(in the rows, 100 means zero)
Each row is followed by its group and then its class within the group.
104; 136; 100; 76; 117; 86; 95; 96; 132; 100; 121; 102; 104; 110; 110; 102; 82; 101; 93; 84; 104; 96; 57; 99; 100; 113; 100; 126; 75; 74; 104; 117; 99; 98; 95; 92; 92; 109; 117; 75; 107; 116; 94; 85; 108; 110; 96; 113; 78; 79; 96; 94; 104; 98; 102; 131; 100 : (48):X
96; 110; 111; 79; 110; 96; 106; 98; 138; 94; 112; 104; 106; 112; 111; 95; 92; 104; 98; 85; 128; 100; 50; 101; 95; 112; 99; 120; 80; 79; 90; 114; 107; 103; 99; 95; 105; 93; 108; 75; 97; 101; 96; 104; 104; 109; 98; 116; 83; 79; 81; 92; 97; 86; 95; 132; 97 : (48):G
110; 132; 100; 61; 116; 101; 95; 112; 112; 95; 138; 106; 108; 115; 98; 100; 82; 113; 104; 79; 126; 84; 53; 109; 79; 101; 107; 109; 85; 72; 87; 133; 99; 109; 105; 106; 119; 89; 100; 115; 101; 97; 90; 102; 117; 95; 86; 126; 90; 82; 82; 73; 98; 75; 101; 148; 108 : (57):N
109; 141; 113; 50; 110; 86; 105; 86; 135; 83; 130; 101; 109; 118; 104; 95; 60; 107; 86; 86; 115; 98; 32; 102; 94; 114; 98; 128; 64; 55; 94; 108; 110; 101; 91; 99; 90; 114; 140; 87; 102; 122; 91; 100; 105; 97; 87; 125; 78; 47; 86; 75; 104; 92; 111; 141; 111 : (48):U
99; 126; 112; 71; 108; 90; 106; 99; 141; 89; 113; 102; 110; 113; 101; 99; 55; 90; 101; 77; 122; 106; 56; 95; 108; 117; 109; 131; 75; 83; 87; 118; 105; 104; 98; 75; 109; 100; 137; 72; 106; 108; 92; 98; 108; 117; 98; 93; 88; 70; 91; 94; 109; 98; 101; 139; 101 : (57):Y
99; 126; 107; 85; 110; 94; 103; 109; 137; 98; 116; 101; 114; 113; 106; 97; 86; 104; 95; 77; 117; 96; 54; 94; 103; 111; 99; 123; 76; 80; 84; 116; 112; 106; 91; 84; 100; 99; 112; 90; 96; 102; 93; 105; 106; 101; 85; 112; 81; 86; 80; 92; 90; 79; 89; 139; 103 : (57):Y
108; 127; 91; 67; 123; 96; 93; 109; 130; 97; 115; 105; 111; 121; 118; 103; 80; 106; 98; 86; 111; 90; 53; 94; 80; 107; 104; 128; 71; 71; 95; 150; 90; 121; 99; 81; 101; 93; 77; 81; 104; 112; 92; 90; 134; 111; 80; 119; 76; 87; 90; 74; 96; 76; 92; 165; 102 : (57):F
101; 134; 115; 61; 107; 90; 100; 90; 132; 95; 124; 99; 107; 108; 101; 100; 83; 101; 92; 80; 105; 98; 45; 93; 97; 106; 100; 116; 74; 68; 96; 106; 115; 101; 90; 112; 97; 115; 133; 88; 97; 116; 89; 96; 98; 90; 88; 123; 84; 64; 84; 82; 104; 89; 106; 123; 109 : (48):G
96; 108; 116; 82; 100; 90; 97; 103; 162; 108; 110; 96; 115; 104; 104; 97; 87; 87; 106; 74; 130; 102; 80; 85; 122; 113; 99; 117; 84; 95; 100; 123; 111; 104; 85; 75; 97; 103; 139; 93; 79; 106; 82; 87; 96; 108; 108; 102; 91; 86; 100; 104; 117; 87; 85; 125; 92 : (57):Y
105; 141; 113; 63; 104; 81; 100; 86; 141; 94; 113; 100; 107; 113; 108; 99; 71; 101; 90; 83; 109; 98; 23; 99; 99; 122; 100; 139; 69; 65; 91; 105; 112; 92; 94; 93; 86; 120; 132; 71; 108; 117; 96; 95; 98; 105; 91; 112; 76; 55; 88; 98; 102; 100; 109; 139; 109 : (48):U
109; 143; 91; 62; 129; 97; 94; 107; 121; 102; 110; 107; 109; 118; 111; 101; 79; 99; 92; 90; 102; 96; 50; 100; 94; 112; 109; 135; 66; 69; 107; 141; 89; 99; 92; 92; 92; 101; 90; 76; 111; 115; 95; 81; 111; 106; 76; 123; 75; 78; 90; 86; 91; 79; 99; 166; 104 : (57):F
98; 116; 114; 78; 102; 91; 108; 101; 144; 86; 109; 107; 114; 115; 101; 98; 77; 101; 97; 81; 128; 100; 46; 94; 105; 121; 101; 128; 73; 84; 83; 108; 117; 106; 100; 71; 112; 95; 142; 63; 102; 107; 83; 110; 98; 122; 103; 98; 87; 69; 76; 92; 109; 90; 90; 139; 100 : (57):Y
111; 142; 104; 62; 115; 92; 103; 91; 135; 105; 113; 107; 107; 120; 110; 103; 78; 98; 89; 83; 107; 100; 44; 109; 87; 133; 105; 138; 69; 72; 104; 122; 106; 94; 93; 100; 91; 100; 122; 59; 118; 120; 91; 86; 102; 106; 90; 118; 75; 62; 98; 82; 102; 94; 102; 140; 104 : (48):U
102; 106; 114; 64; 97; 89; 102; 104; 130; 97; 121; 93; 111; 102; 100; 94; 76; 92; 107; 87; 112; 99; 81; 88; 105; 101; 98; 93; 85; 78; 100; 115; 109; 111; 86; 98; 91; 110; 112; 143; 78; 109; 93; 89; 88; 86; 89; 109; 96; 85; 104; 93; 118; 73; 101; 116; 104 : (57):N
97; 130; 93; 76; 123; 91; 95; 93; 157; 92; 119; 111; 105; 110; 110; 111; 92; 114; 94; 79; 128; 92; 24; 103; 64; 120; 98; 145; 81; 68; 83; 135; 94; 99; 100; 88; 109; 94; 99; 50; 103; 107; 91; 107; 125; 120; 106; 130; 68; 75; 80; 84; 85; 100; 98; 161; 88 : (48):X
107; 128; 100; 74; 105; 95; 98; 88; 161; 90; 125; 95; 105; 102; 102; 95; 85; 117; 95; 73; 114; 95; 69; 104; 89; 97; 96; 118; 90; 69; 94; 107; 108; 104; 95; 99; 99; 107; 116; 120; 90; 115; 94; 115; 113; 101; 98; 115; 88; 77; 87; 107; 94; 94; 103; 124; 102 : (57):N
104; 132; 113; 74; 113; 89; 96; 100; 147; 90; 132; 97; 113; 109; 98; 98; 70; 103; 101; 70; 126; 100; 48; 95; 93; 114; 99; 121; 78; 79; 88; 126; 110; 104; 97; 84; 110; 94; 133; 99; 94; 117; 90; 102; 113; 104; 109; 107; 88; 65; 84; 81; 108; 84; 97; 140; 105 : (57):Y
108; 135; 106; 64; 129; 97; 105; 105; 138; 103; 118; 116; 113; 123; 114; 104; 79; 95; 99; 81; 127; 100; 40; 96; 90; 115; 111; 134; 77; 79; 93; 133; 106; 111; 96; 93; 105; 96; 106; 64; 106; 109; 91; 83; 115; 110; 91; 126; 77; 75; 90; 83; 100; 88; 94; 144; 100 : (57):F
95; 102; 122; 83; 104; 99; 103; 97; 111; 93; 116; 108; 108; 113; 102; 99; 94; 97; 102; 95; 137; 99; 50; 94; 89; 118; 101; 110; 90; 97; 88; 105; 110; 100; 97; 95; 129; 102; 112; 63; 101; 96; 91; 102; 107; 109; 101; 118; 90; 83; 79; 83; 99; 93; 103; 120; 110 : (48):G
104; 118; 108; 68; 105; 94; 103; 98; 137; 83; 115; 103; 108; 109; 90; 97; 80; 105; 97; 88; 111; 100; 44; 97; 89; 125; 93; 126; 76; 72; 89; 111; 105; 99; 98; 74; 100; 104; 116; 77; 99; 111; 95; 105; 107; 117; 98; 106; 79; 73; 87; 100; 102; 93; 110; 151; 100 : (48):U
115; 138; 97; 70; 129; 93; 97; 111; 134; 114; 114; 109; 107; 115; 114; 101; 77; 99; 99; 83; 109; 97; 59; 104; 98; 111; 111; 132; 71; 76; 92; 154; 91; 103; 97; 94; 97; 94; 81; 84; 105; 126; 90; 84; 112; 93; 86; 132; 79; 90; 90; 93; 106; 76; 87; 156; 94 : (57):F
98; 99; 121; 77; 98; 95; 101; 83; 123; 85; 112; 101; 105; 112; 104; 108; 87; 93; 95; 93; 133; 94; 39; 77; 84; 115; 93; 121; 89; 88; 90; 100; 105; 95; 98; 70; 106; 110; 118; 51; 100; 106; 91; 110; 97; 127; 77; 94; 90; 73; 91; 87; 98; 104; 108; 131; 103 : (48):X
109; 126; 109; 62; 107; 92; 99; 86; 128; 87; 109; 101; 106; 112; 104; 105; 70; 97; 98; 91; 105; 102; 59; 92; 94; 118; 91; 135; 75; 76; 103; 112; 93; 97; 93; 75; 93; 109; 118; 71; 106; 123; 93; 87; 103; 119; 97; 89; 82; 77; 113; 92; 109; 106; 115; 144; 95 : (48):U
103; 118; 115; 82; 94; 98; 104; 91; 140; 94; 123; 101; 107; 105; 102; 96; 97; 104; 104; 80; 134; 101; 61; 89; 95; 112; 101; 107; 98; 85; 91; 103; 117; 102; 102; 97; 112; 101; 138; 95; 88; 105; 90; 101; 101; 98; 105; 111; 93; 72; 86; 86; 102; 99; 98; 103; 99 : (48):G
97; 120; 110; 74; 111; 91; 104; 95; 126; 101; 97; 112; 110; 117; 107; 99; 83; 95; 76; 96; 112; 100; 33; 107; 98; 132; 102; 139; 58; 85; 94; 114; 99; 91; 99; 75; 96; 104; 115; 14; 122; 106; 87; 102; 101; 128; 93; 103; 71; 70; 91; 98; 92; 103; 97; 147; 102 : (48):X
115; 139; 93; 61; 114; 93; 93; 100; 125; 94; 117; 107; 110; 115; 111; 104; 83; 107; 96; 97; 99; 94; 48; 104; 80; 105; 103; 116; 75; 62; 96; 130; 93; 103; 96; 98; 91; 103; 91; 87; 106; 115; 96; 85; 109; 100; 79; 121; 70; 79; 90; 85; 97; 83; 107; 156; 98 : (57):F
106; 128; 116; 58; 104; 90; 103; 86; 144; 93; 118; 108; 109; 117; 104; 101; 77; 93; 92; 89; 131; 98; 31; 97; 88; 123; 102; 138; 76; 80; 97; 113; 104; 97; 92; 86; 103; 105; 129; 43; 109; 114; 87; 95; 112; 118; 98; 107; 78; 65; 86; 85; 105; 103; 107; 143; 99 : (48):U
108; 142; 99; 69; 115; 96; 99; 95; 115; 90; 120; 116; 103; 110; 105; 93; 84; 113; 88; 89; 106; 105; 45; 104; 93; 112; 106; 129; 76; 74; 91; 114; 102; 102; 104; 105; 106; 102; 124; 63; 110; 118; 99; 101; 116; 99; 94; 119; 81; 68; 87; 75; 96; 92; 107; 138; 109 : (48):X
104; 135; 108; 63; 106; 92; 94; 93; 144; 91; 118; 107; 114; 117; 110; 104; 76; 102; 89; 85; 122; 101; 28; 97; 93; 125; 101; 140; 69; 70; 91; 132; 95; 98; 96; 79; 100; 100; 108; 54; 109; 113; 90; 102; 107; 120; 99; 116; 72; 71; 86; 82; 101; 95; 106; 166; 96 : (57):F
101; 125; 107; 80; 119; 95; 99; 91; 131; 90; 114; 116; 101; 117; 107; 101; 88; 104; 88; 87; 132; 96; 27; 106; 84; 131; 110; 138; 92; 82; 81; 120; 113; 94; 107; 89; 110; 98; 120; 33; 115; 101; 93; 110; 114; 127; 99; 117; 73; 66; 81; 85; 88; 104; 99; 140; 100 : (48):X
101; 120; 105; 77; 114; 100; 101; 106; 132; 108; 117; 111; 103; 112; 111; 104; 100; 104; 95; 94; 136; 95; 39; 101; 75; 118; 104; 125; 88; 85; 88; 131; 101; 99; 100; 90; 115; 87; 88; 49; 101; 95; 93; 101; 114; 120; 97; 123; 76; 94; 83; 68; 101; 93; 95; 148; 97 : (48):X
100; 102; 118; 79; 99; 94; 98; 99; 158; 96; 117; 96; 109; 111; 102; 100; 82; 95; 106; 83; 129; 98; 60; 89; 100; 112; 97; 111; 83; 87; 99; 117; 106; 108; 92; 78; 101; 107; 118; 93; 85; 105; 87; 94; 97; 110; 101; 105; 89; 81; 93; 93; 92; 87; 100; 128; 97 : (48):G
103; 133; 115; 58; 102; 88; 103; 77; 161; 81; 127; 92; 108; 99; 100; 98; 78; 101; 100; 72; 118; 101; 48; 92; 99; 107; 93; 124; 83; 69; 92; 107; 114; 101; 85; 91; 94; 117; 144; 106; 88; 123; 89; 98; 102; 97; 99; 110; 84; 57; 93; 93; 107; 100; 107; 124; 101 : (48):U
106; 127; 105; 69; 112; 94; 95; 111; 127; 100; 114; 97; 111; 121; 115; 98; 74; 107; 95; 88; 101; 93; 52; 99; 97; 113; 100; 122; 64; 77; 96; 131; 97; 104; 91; 90; 84; 107; 93; 91; 99; 111; 97; 98; 95; 106; 87; 122; 71; 81; 90; 93; 104; 78; 98; 146; 102 : (57):F
107; 104; 120; 70; 104; 92; 95; 97; 107; 111; 110; 102; 99; 113; 86; 100; 87; 84; 107; 110; 113; 100; 69; 97; 87; 110; 142; 100; 82; 86; 108; 128; 92; 96; 92; 104; 98; 112; 83; 85; 89; 103; 94; 71; 93; 94; 78; 125; 85; 96; 109; 86; 99; 77; 112; 126; 104 : (57):F
103; 121; 122; 82; 98; 88; 107; 88; 130; 87; 117; 102; 105; 111; 98; 95; 78; 100; 92; 83; 120; 94; 45; 99; 103; 119; 96; 124; 77; 79; 86; 87; 114; 94; 91; 90; 97; 109; 138; 68; 106; 110; 97; 102; 97; 103; 97; 110; 84; 62; 86; 79; 101; 100; 104; 128; 108 : (48):U
98; 100; 116; 75; 102; 98; 103; 106; 120; 102; 123; 103; 105; 106; 103; 101; 96; 98; 107; 90; 139; 92; 56; 97; 82; 114; 105; 98; 95; 86; 90; 117; 111; 102; 100; 108; 112; 102; 105; 95; 86; 97; 95; 96; 101; 96; 93; 128; 95; 83; 86; 81; 97; 91; 100; 124; 101 : (57):N
108; 139; 98; 77; 114; 92; 98; 103; 133; 96; 107; 109; 109; 112; 105; 103; 74; 99; 96; 81; 103; 103; 57; 102; 110; 115; 107; 137; 70; 86; 93; 117; 104; 103; 98; 84; 100; 104; 126; 64; 113; 119; 99; 98; 111; 113; 95; 105; 82; 72; 90; 89; 100; 103; 94; 153; 109 : (48):U
103; 125; 102; 61; 107; 91; 99; 102; 102; 84; 111; 100; 106; 116; 96; 101; 71; 104; 89; 100; 92; 96; 43; 107; 93; 113; 93; 122; 67; 72; 94; 109; 98; 101; 99; 96; 102; 104; 100; 77; 116; 113; 102; 96; 105; 100; 83; 110; 73; 72; 87; 82; 95; 87; 114; 150; 113 : (57):F
98; 127; 104; 70; 96; 87; 102; 109; 137; 78; 125; 96; 113; 106; 102; 98; 72; 114; 82; 69; 118; 98; 46; 103; 87; 106; 92; 117; 65; 62; 81; 110; 118; 110; 98; 92; 108; 100; 132; 126; 88; 107; 97; 120; 105; 97; 97; 103; 95; 63; 70; 88; 99; 80; 95; 141; 107 : (57):Y
96; 109; 110; 88; 109; 93; 104; 92; 154; 90; 111; 105; 105; 112; 107; 100; 92; 104; 90; 81; 132; 98; 37; 101; 94; 122; 97; 134; 76; 80; 82; 115; 103; 98; 93; 82; 101; 107; 126; 55; 101; 102; 94; 105; 111; 115; 105; 121; 75; 72; 71; 98; 106; 96; 93; 140; 101 : (48):G
106; 125; 98; 66; 118; 93; 93; 97; 142; 97; 128; 107; 108; 110; 111; 98; 84; 104; 100; 75; 121; 90; 49; 96; 84; 99; 108; 123; 81; 67; 90; 137; 98; 106; 100; 94; 104; 98; 94; 98; 95; 106; 90; 100; 112; 100; 82; 124; 81; 84; 81; 87; 98; 79; 92; 152; 99 : (57):F
96; 103; 122; 79; 105; 92; 108; 87; 144; 92; 118; 109; 102; 107; 98; 94; 93; 92; 102; 80; 141; 100; 55; 90; 87; 116; 100; 115; 93; 95; 91; 111; 108; 97; 97; 73; 122; 99; 130; 62; 76; 77; 89; 103; 110; 115; 109; 109; 88; 77; 91; 88; 102; 101; 100; 120; 92 : (48):G

Each row is followed by its group and then its class within the group.
116; 109; 84; 84; 116; 122; 115; 91; 121; 100; 99; 115; 123; 100; 141; 96; 97; 88; 103; 80; 78; 88; 97; 112; 116; 109; 104; 106; 90; 103; 95; 98; 97; 101; 92; 102; 110; 99; 88; 55; 95; 108; 104; 97; 96; 110; 89; 168; 104; 95; 92; 79; 123; 113; 98; 106; 110 : <39>:(69)
103; 83; 83; 91; 107; 113; 122; 74; 115; 98; 102; 107; 83; 107; 112; 110; 90; 118; 99; 86; 115; 105; 95; 113; 77; 126; 110; 109; 90; 95; 99; 97; 91; 110; 115; 89; 112; 93; 89; 73; 79; 115; 112; 83; 120; 109; 93; 97; 128; 95; 105; 79; 98; 103; 90; 112; 120 : <39>:(63)
82; 89; 94; 96; 107; 98; 27; 118; 85; 90; 93; 93; 117; 71; 12; 120; 101; 115; 83; 140; 92; 102; 98; 96; 96; 80; 97; 83; 77; 94; 109; 85; 103; 96; 105; 108; 96; 101; 123; 114; 115; 111; 100; 101; 117; 99; 107; 41; 110; 104; 99; 112; 61; 96; 109; 93; 74 : <42>:(49)
101; 106; 94; 81; 100; 124; 69; 89; 85; 111; 75; 113; 159; 69; 86; 119; 110; 94; 86; 107; 104; 98; 112; 128; 134; 125; 97; 99; 76; 114; 93; 88; 99; 111; 95; 102; 79; 72; 105; 82; 112; 117; 114; 108; 92; 86; 116; 93; 84; 103; 94; 114; 78; 100; 95; 101; 79 : <42>:(49)
126; 131; 106; 64; 134; 150; 74; 94; 116; 124; 60; 113; 199; 77; 124; 107; 118; 46; 102; 101; 69; 78; 92; 81; 152; 129; 91; 81; 84; 141; 100; 99; 91; 116; 71; 117; 75; 50; 112; 51; 131; 94; 101; 120; 63; 103; 98; 178; 61; 103; 85; 94; 92; 99; 92; 96; 52 : <47>:(64)
110; 111; 112; 103; 97; 86; 104; 102; 87; 109; 81; 131; 91; 108; 54; 52; 86; 100; 82; 101; 114; 65; 89; 82; 82; 84; 101; 100; 53; 66; 104; 89; 89; 91; 68; 101; 116; 122; 105; 83; 139; 94; 79; 96; 113; 105; 103; 138; 59; 100; 81; 122; 102; 68; 112; 101; 96 : <46>:(60)
98; 86; 86; 91; 101; 113; 129; 91; 104; 95; 101; 92; 100; 104; 116; 94; 87; 100; 104; 80; 95; 101; 86; 114; 92; 118; 103; 108; 110; 98; 101; 97; 102; 125; 106; 90; 109; 122; 87; 78; 95; 103; 123; 99; 117; 98; 98; 111; 123; 84; 106; 85; 122; 93; 92; 107; 122 : <39>:(63)
120; 116; 93; 57; 123; 136; 67; 103; 128; 121; 49; 118; 203; 66; 100; 116; 101; 73; 105; 109; 70; 95; 105; 92; 148; 128; 104; 89; 82; 127; 97; 37; 98; 109; 106; 114; 86; 76; 87; 38; 103; 109; 121; 117; 77; 95; 98; 169; 97; 98; 86; 78; 110; 95; 80; 92; 62 : <42>:(49)
110; 125; 106; 84; 107; 126; 53; 95; 121; 115; 58; 120; 189; 74; 88; 117; 135; 75; 114; 127; 78; 96; 90; 85; 157; 123; 96; 92; 112; 132; 96; 84; 94; 111; 94; 109; 88; 87; 99; 73; 118; 91; 106; 117; 78; 110; 90; 132; 112; 112; 86; 100; 96; 103; 84; 96; 61 : <42>:(49)
85; 73; 84; 130; 77; 100; 28; 86; 80; 92; 108; 80; 73; 76; 101; 116; 87; 147; 79; 126; 98; 103; 122; 119; 85; 97; 101; 96; 91; 89; 100; 92; 102; 99; 115; 95; 91; 81; 106; 95; 106; 90; 109; 93; 131; 99; 110; 35; 132; 98; 105; 107; 65; 108; 107; 106; 90 : <42>:(62)
107; 79; 94; 127; 100; 94; 62; 90; 88; 93; 100; 97; 94; 88; 75; 116; 84; 133; 80; 121; 102; 76; 110; 107; 80; 101; 77; 105; 97; 95; 101; 66; 104; 59; 87; 99; 97; 106; 109; 82; 110; 101; 102; 95; 120; 106; 88; 60; 131; 95; 121; 96; 63; 101; 109; 114; 110 : <42>:(62)
108; 89; 109; 104; 95; 102; 112; 106; 85; 107; 92; 70; 115; 98; 103; 175; 124; 85; 93; 100; 102; 84; 116; 96; 108; 99; 102; 105; 104; 110; 114; 100; 101; 102; 105; 105; 98; 86; 96; 100; 109; 84; 101; 106; 96; 100; 125; 93; 80; 103; 101; 104; 96; 95; 98; 95; 127 : <47>:(64)
102; 100; 98; 83; 108; 108; 137; 50; 123; 94; 109; 115; 106; 117; 146; 90; 106; 67; 110; 55; 115; 95; 62; 109; 111; 115; 103; 104; 93; 107; 99; 103; 99; 101; 113; 96; 117; 88; 80; 102; 72; 104; 95; 94; 103; 88; 89; 110; 78; 98; 81; 84; 110; 111; 91; 109; 125 : <39>:(63)
